Below is a small trained network, with its code and all its weights. Each question gives an input and a target symbol and asks what happens when units are switched off, that is, made to give their printed mean instead of their output.

import numpy as np


def w(rows, s, z=0):
    codes = np.array(rows[::2]) - 128.0
    scale = np.full(codes.shape[1], s)
    scale[-1] = z or s
    return codes * scale


def f(y):
    return y / 2 * (1 + np.tanh(0.7978845608 * (y + 0.044715 * y**3)))


def softmax(a):
    e = np.exp(a - a.max(-1, keepdims=True))
    return e / e.sum(-1, keepdims=True)


def log_softmax(a):
    a = a - a.max(-1, keepdims=True)
    return a - np.log(np.exp(a).sum(-1, keepdims=True))


def net(x, mask):
    ids = ['αγδζηθλσ'.index(c) for c in x.split()]
    T = len(ids)
    res = E[ids] + P[:T]
    u = 0
    for l in range(2):
        r = res
        for j in range(3):
            rows = slice(2 * j, 2 * j + 2)
            q, k, v = (r @ M[l][rows].T for M in (Q, K, V))
            z = softmax(np.where(np.tri(T) > 0, q @ k.T / 2**0.5, -1e9)) @ v
            o = O[l][rows]
            res = res + np.where(mask[u + j], z, o[:, -1]) @ o[:, :-1]
        u += 3
        y = f(res @ A[l][:, :-1].T + A[l][:, -1])
        res = res + np.where(mask[u : u + 4], y, B[l][:, -1]) @ B[l][:, :-1]
        u += 4
    return log_softmax(res[-1] @ U[:, :-1].T + U[:, -1])


Q, K, V, O, A, B = {}, {}, {}, {}, {}, {}
E = w([
[134,130,172,172,140,101,163],'α',
[3,54,153,228,137,90,41],'γ',
[137,111,99,164,101,144,118],'δ',
[49,121,150,142,109,175,108],'ζ',
[119,193,197,209,166,173,68],'η',
[169,90,202,105,88,138,71],'θ',
[85,110,97,148,85,187,92],'λ',
[79,122,194,140,124,133,143],'σ',
],0.014)
P = w([
[163,120,91,136,143,107,173],'0',
[161,157,74,76,132,56,139],'1',
[153,174,100,117,82,61,128],'2',
[154,140,133,137,89,98,117],'3',
[193,83,98,102,217,113,130],'4',
[177,149,62,33,211,66,118],'5',
[148,191,87,68,108,30,92],'6',
[169,92,177,180,106,104,87],'7',
[199,79,140,149,170,128,87],'8',
[193,112,80,36,254,97,109],'9',
[159,159,130,69,116,57,66],'10',
],0.0073)
Q[0] = w([
[139,116,113,149,137,106,142],'0.h1',
[139,141,125,132,131,125,129],'0.h1',
[166,7,133,137,248,244,160],'0.h2',
[125,150,60,15,254,68,91],'0.h2',
[126,125,123,134,111,142,154],'0.h3',
[145,128,151,136,148,115,52],'0.h3',
],0.037)
K[0] = w([
[123,153,129,120,127,126,132],'0.h1',
[132,122,135,120,124,131,128],'0.h1',
[155,219,86,2,182,134,150],'0.h2',
[113,211,129,133,29,78,114],'0.h2',
[150,135,135,135,116,142,130],'0.h3',
[119,124,116,124,134,99,107],'0.h3',
],0.048)
V[0] = w([
[103,82,127,155,183,104,111],'0.h1',
[178,104,136,126,149,249,151],'0.h1',
[75,137,46,145,77,229,52],'0.h2',
[232,131,30,172,93,82,81],'0.h2',
[140,172,124,108,118,121,111],'0.h3',
[155,209,127,44,115,181,179],'0.h3',
],0.017)
O[0] = w([
[132,102,122,162,114,101,136,150],'0.h1',
[135,141,154,138,71,175,96,107],'0.h1',
[172,27,152,198,143,168,100,229],'0.h2',
[96,156,156,189,8,57,118,122],'0.h2',
[119,122,126,129,138,125,158,111],'0.h3',
[133,107,134,158,116,181,224,6],'0.h3',
],0.012,0.011)
A[0] = w([
[155,122,81,89,45,191,244,4],'0.n1',
[67,141,56,113,118,182,254,60],'0.n2',
[43,82,96,135,79,112,185,123],'0.n3',
[15,32,168,92,113,155,174,105],'0.n4',
],0.01,0.0041)
B[0] = w([
[130,126,126,139,86,153,103,110],'0.n1',
[106,123,220,161,107,142,179,159],'0.n2',
[254,149,94,159,122,114,120,251],'0.n3',
[209,80,22,138,108,106,102,250],'0.n4',
],0.0065,0.0022)
Q[1] = w([
[149,206,101,3,157,140,195],'1.h1',
[184,118,170,99,104,215,201],'1.h1',
[138,116,109,83,187,71,48],'1.h2',
[172,74,94,144,171,105,76],'1.h2',
[194,152,106,108,117,224,198],'1.h3',
[134,79,131,151,139,188,203],'1.h3',
],0.032)
K[1] = w([
[136,163,253,171,198,104,184],'1.h1',
[59,127,97,187,141,155,234],'1.h1',
[70,96,131,150,199,65,107],'1.h2',
[93,74,30,98,151,100,92],'1.h2',
[96,79,143,118,116,108,234],'1.h3',
[99,89,64,119,86,181,166],'1.h3',
],0.037)
V[1] = w([
[75,147,36,189,141,141,143],'1.h1',
[167,88,142,32,52,139,110],'1.h1',
[108,80,67,121,118,132,201],'1.h2',
[160,173,141,178,139,135,155],'1.h2',
[199,124,182,108,155,62,170],'1.h3',
[22,6,86,65,100,100,174],'1.h3',
],0.018)
O[1] = w([
[106,146,82,170,147,97,41,83],'1.h1',
[170,93,207,97,136,99,206,156],'1.h1',
[32,83,175,116,131,158,92,2],'1.h2',
[117,108,174,85,128,60,119,32],'1.h2',
[146,115,123,70,85,121,122,86],'1.h3',
[249,184,164,108,171,2,137,53],'1.h3',
],0.008,0.02)
A[1] = w([
[175,109,100,109,192,178,137,49],'1.n1',
[50,187,111,3,202,130,137,50],'1.n2',
[33,213,116,95,74,76,184,17],'1.n3',
[121,105,153,114,230,151,118,2],'1.n4',
],0.013,0.0078)
B[1] = w([
[108,136,121,114,105,70,103,251],'1.n1',
[81,209,251,176,214,103,80,149],'1.n2',
[249,84,112,101,48,160,23,150],'1.n3',
[92,78,58,50,125,98,75,193],'1.n4',
],0.012,0.022)
U = w([
[85,106,107,116,127,140,107,2],'α',
[104,132,62,143,163,127,151,118],'γ',
[4,116,114,146,33,40,143,134],'δ',
[71,66,72,83,165,120,128,129],'ζ',
[66,122,70,108,169,210,151,157],'η',
[98,101,114,64,133,153,181,226],'θ',
[122,49,125,176,199,161,141,110],'λ',
[60,129,111,112,160,133,148,158],'σ',
],0.0049,0.007)

Each question gives the input, a string of symbols that net reads in full, and the target symbol t.
The units are the heads (2 rows each of Q, K, V and O) and the neurons (one row each of A and B). Each row of codes is followed by its name. A weight is (code - 128) times the scale printed after its matrix; where a second scale follows, it is the last column's (O, A, B and U).
mask holds one flag per unit, layer by layer, with each layer's heads first. A switched-off unit (its flag False) gives its mean, the last column of its rows in O or B, instead of its output. The means were averaged over made-up inputs and are rounded, as every weight is.
A unit's drop is (log p(t) with every unit on - log p(t) with that unit switched off) / (log p(t) with every unit on - log p(t) with every unit switched off).
The circuit of an input: a set's keep is (log p(t) with only the set's units on - log p(t) with every unit switched off) / (log p(t) with every unit on - log p(t) with every unit switched off). Starting from the 12 units with the biggest drops (on a tie, the unit counted first), units are removed one at a time, each time the one whose removal leaves the highest keep (on an exact tie, the one counted first), for as long as the keep stays at least 0.8.
units of the circuit, in order: the units of the circuit, biggest drop first
most important unit: the unit with the biggest drop
k most important neurons of layer l: the k neurons of layer l with the biggest drops, biggest first
which heads matter: for each layer, one digit per head in row order, 1 if its drop is at least 0.15 and else 0, layers parted by /
input ζ ζ ζ θ θ ζ η ζ α, target ζ: units of the circuit, in order => 0.h2, 1.n4, 1.h2, 0.h3
input ζ λ δ ζ δ δ ζ η λ, target δ: units of the circuit, in order => 0.h2
input δ δ ζ γ λ θ ζ, target θ: which heads matter => 001 / 100
input γ δ α, target γ: units of the circuit, in order => 0.h3, 1.h2
input θ σ δ η ζ α σ δ ζ ζ, target σ: units of the circuit, in order => 0.h2, 1.n2
input ζ ζ ζ δ δ δ γ, target γ: units of the circuit, in order => 1.h2, 0.h3
input ζ δ ζ γ θ, target θ: units of the circuit, in order => 1.h1, 0.h3
input ζ δ η λ, target ζ: which heads matter => 010 / 010
input λ λ σ θ γ, target γ: units of the circuit, in order => 0.h3, 1.h2
input σ ζ λ η λ δ, target λ: which heads matter => 011 / 000
input ζ δ σ ζ δ θ δ λ, target δ: which heads matter => 011 / 010
input λ ζ θ ζ η, target ζ: units of the circuit, in order => 1.n4, 0.h2, 0.h3, 1.h2
input α δ γ σ α, target γ: units of the circuit, in order => 1.h2, 0.h3
input γ θ ζ ζ δ ζ ζ ζ, target θ: most important unit => 0.h3
input ζ θ δ ζ θ ζ δ δ ζ θ, target δ: which heads matter => 011 / 000
input δ ζ ζ ζ σ λ η σ ζ, target λ: units of the circuit, in order => 0.h2, 1.n1, 1.n4
input δ α ζ θ η, target α: 2 most important neurons of layer 1 => 1.n3, 1.n2
input λ δ η α ζ δ, target η: which heads matter => 010 / 001
input γ θ δ ζ λ ζ α η, target η: which heads matter => 101 / 001
input ζ δ λ ζ σ ζ σ δ, target σ: most important unit => 0.h2
input θ ζ θ σ ζ σ, target θ: which heads matter => 010 / 100
input ζ η δ θ, target ζ: which heads matter => 010 / 010
input ζ ζ η λ ζ λ δ σ ζ δ, target δ: which heads matter => 010 / 000
input θ δ ζ δ, target θ: units of the circuit, in order => 0.h2, 1.h1, 1.n1, 0.h1
